Small tables with named rows and columns. After each table, cells are looked up by row and column.

Mege =
|  | Minato | Pozag | Losov | Poze | Bosizen | Nodekap |
|---|---|---|---|---|---|---|
| Bepotup | 110 | 165 | 105 | 100 | 216 | 28 |
| Rimapaz | 129 | 92 | 60 | 110 | 209 | 126 |
| Losulo | 53 | 45 | 120 | 100 | 87 | 89 |
| Kotisug | 49 | 41 | 110 | 97 | 143 | 69 |
| Lefemat | 108 | 60 | 96 | 88 | 213 | 85 |
| Toruva | 165 | 141 | 152 | 94 | 95 | 112 |
| Debop | 111 | 95 | 104 | 107 | 12 | 116 |
| Mekine | 44 | 87 | 105 | 99 | 184 | 44 |

Minato of Losulo: 53
Bosizen of Bepotup: 216
Poze of Toruva: 94
Nodekap of Mekine: 44
Nodekap of Toruva: 112
Minato of Kotisug: 49
Losov of Rimapaz: 60
Poze of Rimapaz: 110
Bosizen of Kotisug: 143
Pozag of Lefemat: 60
Nodekap of Lefemat: 85
Losov of Losulo: 120
Pozag of Debop: 95
Losov of Kotisug: 110
Nodekap of Bepotup: 28
Pozag of Kotisug: 41
Nodekap of Kotisug: 69
Minato of Bepotup: 110
Row with the largest Minato: Toruva

Zom:
,Lagi,Seb,Purogop,Tir,Molu,Fezasaz,Keb,Digor,Vimaba
Nor,212,21,94,121,54,68,69,124,124
Zapotus,32,42,189,46,63,102,19,152,33
Pubufez,33,27,135,172,145,118,76,102,22
Fele,67,13,55,10,140,169,135,254,55
Gabuki,41,89,167,49,152,113,52,99,31
Pubafil,64,34,73,83,124,117,44,220,138
Mubozat,42,133,143,65,83,17,115,43,87
Rugol,32,32,42,161,47,122,102,135,47
Tel,27,22,195,66,66,23,67,36,73
Donalag,43,132,168,177,42,15,80,69,38
Sota,20,119,68,33,127,151,194,201,25
Mef,35,12,103,146,85,50,125,67,117

Vimaba of Mef: 117
Seb of Zapotus: 42
Purogop of Mubozat: 143
Digor of Fele: 254
Keb of Nor: 69
Tir of Sota: 33
Seb of Pubafil: 34
Keb of Pubafil: 44
Vimaba of Sota: 25
Fezasaz of Fele: 169
Tir of Pubafil: 83
Tir of Nor: 121
Digor of Pubufez: 102
Fezasaz of Tel: 23
Molu of Mef: 85
Molu of Donalag: 42
Fezasaz of Sota: 151
Digor of Mubozat: 43
Digor of Mef: 67
Vimaba of Pubafil: 138

Keki
|  | Feno | Pefofol |
|---|---|---|
| Dusibat | 2.1 | 7.6 |
| Nitap | 8.9 | 3.8 |
| Nalat | 6.1 | 3.5 |
| Pava | 2.2 | 5.1 |
| Nok | 4.2 | 3.5 |
| Bulev | 5.0 | 3.4 |
| Kuri | 5.4 | 7.8 |
| Kuzi | 5.3 | 4.6 |
| Ser | 7.2 | 7.5 |
| Ruv | 5.9 | 5.9 |
| Kigufat | 3.8 | 6.0 |
| Tik | 5.0 | 6.9 |
| Nuv | 2.6 | 4.3 |
| Girefe | 4.9 | 6.9 |

What is the Feno of Pava in Keki?
2.2
What is the Pefofol of Pava in Keki?
5.1
What is the Feno of Girefe in Keki?
4.9
What is the Pefofol of Tik in Keki?
6.9
What is the Pefofol of Nitap in Keki?
3.8
What is the Pefofol of Nuv in Keki?
4.3
What is the Pefofol of Nalat in Keki?
3.5
What is the Feno of Nok in Keki?
4.2
What is the Pefofol of Nok in Keki?
3.5
What is the Feno of Nuv in Keki?
2.6
What is the Pefofol of Dusibat in Keki?
7.6
What is the Pefofol of Kigufat in Keki?
6.0
What is the Feno of Ser in Keki?
7.2
What is the Pefofol of Kuzi in Keki?
4.6
What is the Feno of Tik in Keki?
5.0
What is the Feno of Dusibat in Keki?
2.1
What is the Feno of Kuri in Keki?
5.4
What is the Feno of Ruv in Keki?
5.9
What is the Pefofol of Ser in Keki?
7.5
Row with the largest Feno: Nitap

